Below is a small trained network, with its code and all its weights. Each question gives an input and a class and asks what happens when units are switched off, that is, made to give their printed mean instead of their output.

import numpy as np


def w(rows, s, z=0):
    codes = np.array(rows[::2]) - 128.0
    scale = np.full(codes.shape[1], s)
    scale[-1] = z or s
    return codes * scale


def norm(h):
    return h / np.sqrt((h * h).mean(-1, keepdims=True) + 1e-5)


def f(y):
    return np.maximum(y, 0)


def log_softmax(a):
    a = a - a.max(-1, keepdims=True)
    return a - np.log(np.exp(a).sum(-1, keepdims=True))


def net(x, mask):
    res = np.array(x, float).reshape(1, 4) / 4 @ E
    u = 0
    for l in range(2):
        y = f(norm(res) @ A[l][:, :-1].T + A[l][:, -1])
        res = res + np.where(mask[u : u + 7], y, B[l][:, -1]) @ B[l][:, :-1]
        u += 7
    return log_softmax(norm(res)[-1] @ U[:, :-1].T + U[:, -1])


A, B = {}, {}
E = w([
[74,167,206,162,146],'x0',
[148,232,127,255,109],'x1',
[129,130,130,133,128],'x2',
[127,158,97,113,170],'x3',
],0.0081)
A[0] = w([
[138,39,34,137,105,107],'L0N0',
[110,126,162,172,76,251],'L0N1',
[89,213,71,80,172,96],'L0N2',
[129,159,194,115,90,211],'L0N3',
[142,106,156,160,3,23],'L0N4',
[192,137,58,153,127,148],'L0N5',
[67,148,174,103,159,146],'L0N6',
],0.011,0.0013)
B[0] = w([
[129,111,115,207,139,253],'L0N0',
[100,42,111,110,150,212],'L0N1',
[2,74,44,193,46,205],'L0N2',
[165,82,61,207,129,194],'L0N3',
[106,111,110,116,15,204],'L0N4',
[163,97,148,177,168,233],'L0N5',
[158,86,126,160,143,213],'L0N6',
],0.0082,0.0057)
A[1] = w([
[215,120,111,21,181,251],'L1N0',
[101,123,174,13,145,225],'L1N1',
[130,201,134,175,107,204],'L1N2',
[70,139,226,162,194,145],'L1N3',
[151,245,122,163,113,91],'L1N4',
[213,163,130,192,115,119],'L1N5',
[195,164,103,179,14,175],'L1N6',
],0.011,0.002)
B[1] = w([
[122,154,232,102,165,162],'L1N0',
[27,158,146,94,116,162],'L1N1',
[130,115,143,81,69,183],'L1N2',
[248,102,112,108,166,168],'L1N3',
[82,131,169,82,117,158],'L1N4',
[120,93,171,86,134,207],'L1N5',
[94,179,117,83,209,255],'L1N6',
],0.011,0.0069)
U = w([
[89,113,132,190,162,189],'0',
[103,196,195,67,119,151],'1',
[65,111,71,195,51,115],'2',
[249,122,134,209,183,136],'3',
[152,137,95,191,94,2],'4',
],0.012,0.0063)

Each question gives the input, the list of numbers given to net, and the class t.
The units are the neurons (one row each of A and B). Each row of codes is followed by its name. A weight is (code - 128) times the scale printed after its matrix; where a second scale follows, it is the last column's (A, B and U).
mask holds one flag per neuron, layer by layer. A switched-off neuron (its flag False) gives its mean, the last column of its row in B, instead of its output. The means were averaged over made-up inputs and are rounded, as every weight is.
A unit's drop is (log p(t) with every unit on - log p(t) with that unit switched off) / (log p(t) with every unit on - log p(t) with every unit switched off).
The circuit of an input: a set's keep is (log p(t) with only the set's units on - log p(t) with every unit switched off) / (log p(t) with every unit on - log p(t) with every unit switched off). Starting from the 12 units with the biggest drops (on a tie, the unit counted first), units are removed one at a time, each time the one whose removal leaves the highest keep (on an exact tie, the one counted first), for as long as the keep stays at least 0.8.
circuit, biggest first: the units of the circuit, biggest drop first
most important unit: the unit with the biggest drop
k most important neurons of layer l: the k neurons of layer l with the biggest drops, biggest first
drop when u is switched off: that unit's drop, to one decimal
input [6,8,-5,6], class 1: most important unit : L1N4
input [7,-6,-3,-5], class 3: circuit, biggest first : L1N3, L0N2
input [8,8,-6,-1], class 1: 2 most important neurons of layer 1 : L1N4, L1N2
input [1,7,-6,2], class 1: 2 most important neurons of layer 1 : L1N2, L1N4
input [2,-5,-5,8], class 2: circuit, biggest first : L0N2, L1N6
input [6,5,-7,8], class 2: circuit, biggest first : L0N2, L1N2
input [8,-7,2,-7], class 3: 2 most important neurons of layer 0 : L0N6, L0N3
input [-6,4,-8,-6], class 0: 2 most important neurons of layer 0 : L0N2, L0N5
input [7,5,-2,-6], class 3: 2 most important neurons of layer 1 : L1N3, L1N1
input [-1,6,2,-5], class 1: 3 most important neurons of layer 1 : L1N6, L1N5, L1N2
input [8,8,5,-8], class 1: 4 most important neurons of layer 1 : L1N2, L1N6, L1N4, L1N5
input [6,-3,6,8], class 2: 2 most important neurons of layer 0 : L0N2, L0N5
input [3,7,4,7], class 1: 2 most important neurons of layer 1 : L1N4, L1N2
input [0,5,2,-1], class 1: 2 most important neurons of layer 0 : L0N2, L0N0
input [-8,8,7,-1], class 1: most important unit : L1N6
input [-4,-1,-1,-3], class 3: 3 most important neurons of layer 0 : L0N2, L0N0, L0N5
input [-7,7,4,7], class 1: 2 most important neurons of layer 0 : L0N1, L0N3
input [-7,3,-2,-3], class 3: 2 most important neurons of layer 0 : L0N5, L0N2
input [-6,4,-8,-4], class 0: drop when L0N3 is switched off : 0.3
input [6,-4,-3,1], class 3: drop when L0N6 is switched off : 0.1
input [8,-5,-4,5], class 3: drop when L1N3 is switched off : 0.9
input [8,3,-6,2], class 3: most important unit : L1N3
